Here is a tiny trained network, its code and every weight. The questions are about switching its units off for an input and a class, where a switched-off unit gives its printed mean instead of its output.

import numpy as np


def w(rows, s, z=0):
    codes = np.array(rows[::2]) - 128.0
    scale = np.full(codes.shape[1], s)
    scale[-1] = z or s
    return codes * scale


def f(y):
    return np.maximum(y, 0)


def log_softmax(a):
    a = a - a.max(-1, keepdims=True)
    return a - np.log(np.exp(a).sum(-1, keepdims=True))


def net(x, mask):
    res = np.array(x, float).reshape(1, 5) / 4 @ E
    y = f(res @ A[0][:, :-1].T + A[0][:, -1])
    res = res + np.where(mask, y, B[0][:, -1]) @ B[0][:, :-1]
    return log_softmax(res[-1] @ U[:, :-1].T + U[:, -1])


A, B = {}, {}
E = w([
[148,139,99,75,87,152,159,33,250,105,160],'x0',
[129,122,115,115,126,147,147,156,109,122,138],'x1',
[112,130,84,235,172,182,157,131,166,210,122],'x2',
[157,237,160,130,194,107,137,185,157,126,203],'x3',
[115,128,133,123,110,109,126,112,119,142,154],'x4',
],0.017)
A[0] = w([
[139,146,227,59,104,91,64,165,48,59,81,255],'N0',
[143,162,170,139,129,111,139,186,110,201,126,84],'N1',
[170,126,102,68,71,90,96,120,175,19,156,141],'N2',
[89,83,128,194,160,99,123,161,81,159,63,197],'N3',
[201,254,185,70,188,61,165,177,201,76,219,58],'N4',
[128,124,174,47,139,94,178,88,164,10,112,154],'N5',
[135,158,54,132,75,202,197,86,251,168,162,7],'N6',
[155,211,169,165,178,97,144,177,167,82,227,148],'N7',
],0.0095,0.0046)
B[0] = w([
[158,159,82,7,157,86,85,73,104,68,133,234],'N0',
[81,122,198,145,162,179,96,157,150,134,194,174],'N1',
[93,99,157,169,47,185,167,86,153,237,170,208],'N2',
[8,138,116,106,102,105,162,158,79,173,118,209],'N3',
[150,168,93,122,157,50,175,146,57,194,112,253],'N4',
[154,81,143,148,92,137,183,148,116,166,121,207],'N5',
[86,202,86,92,81,132,107,38,114,64,120,216],'N6',
[151,210,127,155,186,129,83,186,152,181,197,227],'N7',
],0.012,0.025)
U = w([
[96,91,90,53,100,77,50,89,103,2,56,232],'0',
[104,117,100,196,139,57,190,166,79,226,62,137],'1',
[156,243,118,78,185,70,76,116,117,65,137,3],'2',
[95,155,218,242,214,154,76,196,144,137,157,57],'3',
[162,1,194,156,81,168,159,101,133,148,110,175],'4',
],0.0093,0.0026)

Each question gives the input, the list of numbers given to net, and the class t.
The units are the neurons (one row each of A and B). Each row of codes is followed by its name. A weight is (code - 128) times the scale printed after its matrix; where a second scale follows, it is the last column's (A, B and U).
mask holds one flag per neuron, in row order. A switched-off neuron (its flag False) gives its mean, the last column of its row in B, instead of its output. The means were averaged over made-up inputs and are rounded, as every weight is.
A unit's drop is (log p(t) with every unit on - log p(t) with that unit switched off) / (log p(t) with every unit on - log p(t) with every unit switched off).
The circuit of an input: a set's keep is (log p(t) with only the set's units on - log p(t) with every unit switched off) / (log p(t) with every unit on - log p(t) with every unit switched off). Starting from all 8 units, units are removed one at a time, each time the one whose removal leaves the highest keep (on an exact tie, the one counted first), for as long as the keep stays at least 0.8.
circuit, biggest first: the units of the circuit, biggest drop first
unit that matters most: the unit with the biggest drop
top k neurons: the k neurons with the biggest drops, biggest first
drop of u: that unit's drop, to one decimal
input [1,4,-4,-8,0], class 4: top 3 neurons	[N6 N2 N5]
input [-1,-5,8,1,3], class 3: circuit, biggest first	[N4]
input [3,-2,3,0,-7], class 0: circuit, biggest first	[N7 N4]
input [-6,2,6,1,-1], class 3: top 2 neurons	[N4 N1]
input [2,5,4,-2,-6], class 0: circuit, biggest first	[N7 N4]
input [2,-4,-1,-2,-3], class 4: circuit, biggest first	[N4 N0]
input [0,-3,5,1,-7], class 3: top 3 neurons	[N0 N4 N5]
input [4,0,0,8,5], class 1: top 2 neurons	[N4 N0]
input [8,-4,-1,1,-5], class 1: top 2 neurons	[N2 N4]
input [1,0,0,4,-2], class 1: top 3 neurons	[N0 N4 N6]
input [2,-1,-6,-2,-6], class 4: top 2 neurons	[N2 N5]
input [2,4,-5,7,-8], class 1: top 3 neurons	[N4 N2 N5]
input [-8,-4,0,6,-5], class 2: top 2 neurons	[N0 N2]
input [2,1,-2,-6,1], class 4: unit that matters most	N4
input [5,-2,0,-6,-5], class 4: top 2 neurons	[N0 N2]
input [6,8,-8,-1,7], class 4: drop of N2	0.3
input [8,6,-7,1,1], class 1: drop of N4	0.9
input [2,0,-6,-1,8], class 4: drop of N2	0.5
